After every row comes roughly how far along a hidden order it lies, from 0 to 12.
(in the rows, 100 means zero)
[ 99  94 116  80 101  94 115 129  86  89 102 110 118  97 101  82  95  99
  84  78 108  99 107  86  94 105 101 134  74  90  86 102  90  94 103 112
  95 110 101  80  85 106  86 105 125  96 105  83  88  85 120  50  89 140
  93 114  81 100 101 114] | 8
[109 105 109 127  88  97  98 131  92 126  92 107 105  87 108 110 102  94
 128  90 105  99 137  94 108 106  86  86  82 114 102 102  74  89  73 116
 106  79 106  90  67 121  85 109 156 102  89  92  55 121 139  95  71 133
 100 119 108 110 107 106] | 0
[119  99  88 131  81 107  89 124 105 107  93 103  99  94 109  95 102  94
 126  97 102 100 112  89  86  91  84  83 102 113 108  93  92  99  90  95
 103 101 104  99 101 109  99 105  84 105 100 118  86 113 127 118  75  97
 125  89  92 102 109 107] | 4
[104  86  98 115 163 133 124 107 115  90  92  94 112 116 121  74 105 112
  84  84 107 102 106  65  94  92 115  82  77  71  95  77  54 100 121  90
 103 117  87  77  90  42  85 111  83 114  89  51 141 119 123  88 106 124
 117  87  43 114 117 109] | 3
[103 119 102  77 101  98 106  83  91  82 115 100 103 109  99  97 102 111
  62 125  95 101  37  99  96  93 113 117 127  86  94  97 103 109 121  82
  93 123  97  92 125  90 105  88   4 119 114 128 157  90  73  91 126  69
 108  77  48  99  99  98] | 10
[108  96 102 119  99 100 100 122 103 113  91 102 103  89 103  99  99  92
 128  82 106  99 139  87  99  99  85  89  85 110  99  99  85  91  85 107
 103  90 107  95  81 113  91 109 141  97  94  98  68 110 130 108  69 129
 103 114 110 104 105 106] | 3
[118 110  85 122  45  90  90 111  99 124 102 107  94  83 105 109  94  90
 128 108  96 100 107  96  84  89  77  87 123 125 109 103 109  94  89 103
 100  95 111 107 108 136 109 102  76 107 109 150  81 109 121 147  68  95
 123  89  98  99 100  99] | 6
[121 120  91 108  75  81  96  91  93 129 110 110 100  97 107 107 103 101
 112 123  96  99  58  89  90  80  83 104 129 112 103 101 105 101 102  78
  94 107 107  98 119 115 109  95  17 124 119 174 123 118 111 139  98  79
 121  64  44 100 101  99] | 7
[105  79  93 117 125 106 106 125 116  93  89 103 105 103 106  82  99  88
 126  53 110  96 142  66  92  88  99  96  82 101  98  86  93  95 105 106
 101 103 100  95  89  89  90 114 121  97  97  73  82 111 150 116  59 132
 112 103  94 102 108 114] | 5
[ 89 107 110  62 108 109 110  88 102  99 106  99 107 113 102 108  94 118
  54 105  98  98  68 107 106 105 127 111 102  70 102  91  80 103 121  94
  98 114  96  99 104  70 100  97  71 103 101  48 154 117  95  62 136  72
  78  98  73 108 106 104] | 7
[104 102 102  84  92  81 108 100 104 108 101 108 105 103 100 100  89  90
  96  86  99  95  98  83  96  96 102 111 107 102  99  98 106  94 107  97
  96 107 107 100 102 112 103 101  67 107 113 120 105 113 126 119  81 111
 101  89  76 106  98 103] | 8
[112 107  96 119  50 109  84 113  96 123  96 100  95  81 103 109  96 100
 112 125  96 103 112 121  88 109  74  85 102 115 112 107  92  97  82 100
 105  92 108 107 101 125 104  99 113  92  97 120  74 103  93  95 100  85
 101 105 128  99 102  97] | 5
[107 109 112  99  95  91 112 113  75 103 107 106 113  83 104  88 106 107
  92 112 105 103  97  90  92  99  81 122  84  94  82 111  79  92  95 102
  95 105 104  74  90 113  91 102 109 106 102 122 100  83  97  62  99 142
 102 106  66  97 101 106] | 7
[106  88 101 102 117  90 107 114 106 104  93 105 108  98 100  85  97  86
 120  70 108  96 132  75  93  94  88 116  82 108  94  97 100  93  99  96
  97 103 106  94  91 109  95 109 116  96 105 110  78 105 136 108  68 133
 103 101  92 100 102 109] | 6
[ 91  88 108  72  85  76 103 104 104  94  97 108 104 100  89  99  85  86
  98  67 102  94 124  90 101 104 104 120  95 103 100 102 121  93 103 110
  97  99 108 114  97 113 107 103 126  85 106  80  81 101 125 103  78 116
  83 103 122  97  93 105] | 9
[118 107 111 105  91  74 102 128  85 115 100 113 112  89 103  89 100  91
 120  91 106  99 106  81  93  93  77 119  91 115  89 105  93  92  87  97
  94 103 112  77  89 126  90 104  91 113 111 152  70 100 134  96  70 136
 109  94  65 100 101 110] | 7
[121 104  93 117  96 107 107 114  97 118  99 106 110  95 114  91 101  97
 103 105 102 100  95  83  82  94  86 103  90 104  99  97  79  96 102  86
  99 110 101  85  98 109  93 103  70 108 107 133 109 113 122  93  86 110
 119  92  59 108 109 108] | 5
[109  81 100 114 116  87 105 121 105 112  90 108 107  99 105  83  99  88
 133  64 109  97 138  69  98  93  85 109  70 110  98  97  97  88  92 102
  99  95 105  90  81 105  91 112 138  98 101 112  65 113 143 110  62 150
 107  96  90 102 103 110] | 5
[107 103 106  91 108  97 115 108  92 108 103 107 114  98 106  93  99  97
  89  93 103  98  95  85  89  98  98 120  91  95  89 101  88  95 105  96
  95 109 101  84  94 108  91 102  85 106 110 117 107 102 115  81  91 119
  99 104  63 105 102 108] | 7
[108 113 101  85  77  61  93 109  84  93 113 116 104 100  93 104 104  91
 112  86 103  93  62  81  99  80  95 137 128 111  91 105 133 103 102  97
  89 106 108  98 115 126 104  94  42 117 124 154 106 100 124 120  80  93
 110  80  58  89  95 108] | 11
[ 97  78 106 102 134 106 111 125 117  94  88 100 108 105 103  87  93  88
 120  43 109  97 150  71 101  98 103 100  72  96  94  88  90  89 102 114
 101  97 101  88  77  90  84 115 151  93  98  68  70 110 145 104  62 149
  93 118 105 107 104 111] | 5
[112  97 103 134 116  97 105 129  99 122  90 109 106  97 113 100 105  91
 135  75 107  97 138  73 107  97  91  87  75 112  99  95  76  89  80 112
 105  84 103  85  66 112  82 113 143 109  91 101  63 129 155 112  59 150
 114 108  86 113 110 109] | 0
[101  91  98  83  72  64 100  99  97  94 105 114 101 102  89  92  89  80
 108  75 100  94 100  83  94  95  94 133 106 117  99 108 145  94 104 105
  93 102 108 113 110 130 111  97  88  95 121 146  82  94 120 127  68 117
 104  84 101  91  87 102] | 11
[ 94  89  92  94 122 116 101  94 128  82  97  95  95 123 102 100  92  96
  95  67  98  95  96  85 102  91 125  86 115  88 110  79 110 105 122  98
 101 107  94 109 112  70 101 102  59 106 105  69 124 121 117 136  94  77
 105  87  91 107 103 100] | 7
[111  99  97 128  90 131 100 119 102 104  91  98 104  98 117  94  99 106
  90 107  99 104 112  97  91 112  96  77  80  92 110  93  64  95  95 100
 108  99  95  92  88  93  90 105 109  99  88  84 101 119 110  72  98 109
 113 100  94 113 113 104] | 2
[ 88  93 101  96 132 131 117  89 116  93  96  87 102 108 109  97  97 116
  70  97  98 103 108  95 100 102 121  74  94  67 101  85  63  98 122 101
 105 109  91  94  96  53  97 107  99 103  85  34 139 111  92  88 125 107
  94 102  85 111 109  99] | 4
[117 100  90 127  91 126  98 111 104 105  95 100 101 102 116  94 101 103
  93 110  97 103  97  92  86 102  94  82  92  96 110  93  76  97 101  91
 105 104  96  92  99  98  94 102  72 106  98 117 112 120 106  93  96  99
 122  89  74 111 111 103] | 4
[111 106 114  94  88  74  99 128  87 110 100 110 110  89  97  93  97  90
 117  87 105  99 106  89  96  97  80 122  92 115  89 107 103  95  86 102
  94 100 112  81  90 127  91 103 100 106 113 141  62  92 126  93  75 125
  98 103  85  97  98 109] | 8
[109  89  91 117 100 106  98 114 115  96  91  99  98  99 103  89  95  92
 120  82 103  99 129  81  92  94  93  84  94 105 105  91  95  95  98  99
 103 102 104 100  97 102  99 108 104  97  98  98  88 110 124 122  70 113
 116  95 104 103 106 105] | 5
[105  84  95 122 115 102 105 122 111 102  89 102 103  96 106  88 100  90
 130  68 109  98 148  72  97  92  91  89  79 106  99  92  88  91  93 107
 103  95 103  95  82  99  92 113 142  96  93  84  76 112 140 115  61 139
 112 107 102 103 107 109] | 3
[101  88  81 122  70 119  89  93 108  99  95  99  92 102 111 104 102 108
  89 104  94 102 102  99  89  99 102  74 107  86 120  92  92  98 110 101
 106  97  93 121 112  82 113 102  94  98  88  68 127 127 104 107 114  89
 115  72 101 101 108  99] | 4
[105 112 110  82  98  77 112 108  83  96 113 112 112  99 100  96 101  99
  92  89 103  96  75  78  98  89 102 135 108  94  83 103 104  97 107 102
  91 109 103  82 100 113  93  99  61 118 117 130 113  96 117  96  86 124
 104  94  46  99  97 109] | 9
[ 79  85 115  45 137  90 105  82 112  74 104  97 103 124  87  93  91 102
  69  65  99  97  77  95 111 100 127 135 100  73  94  95 125 103 130  95
  92 114  97  98 113  67 102  95  77  98 115  80 127  95  89  86 127  96
  67  92  89  94  89 101] | 12
[115  85  79 138  93 104  95 122 109 106  90 103  98  91 108  87 106  91
 146  83 110  99 138  77  85  83  80  85  91 119 104  93  98  98  91  99
 103  98 103 107  97 105 101 111 126  94  94  99  81 110 140 130  59 111
 129  93 107  96 110 110] | 3
[119 111 106 108  81  71  95 121  82 117 101 110 107  83  99  95 102  90
 122 104 103 100 102  90  91  93  69 115  99 120  90 110  99  94  83  92
  95 100 113  85  96 135  96 101  88 108 110 169  71  95 120 101  77 122
 110  94  79  95  99 106] | 7
[107 111  97  89  99  92 101  89  88  95 113 107 105 112 104  98 108 107
  79 112  97  99  39  93  95  88 106 124 119  92  97  99 111 108 116  83
  92 115  95  95 122  93 104  90  17 120 117 137 143 104  93  96 121  76
 111  68  41  97 100 102] | 10
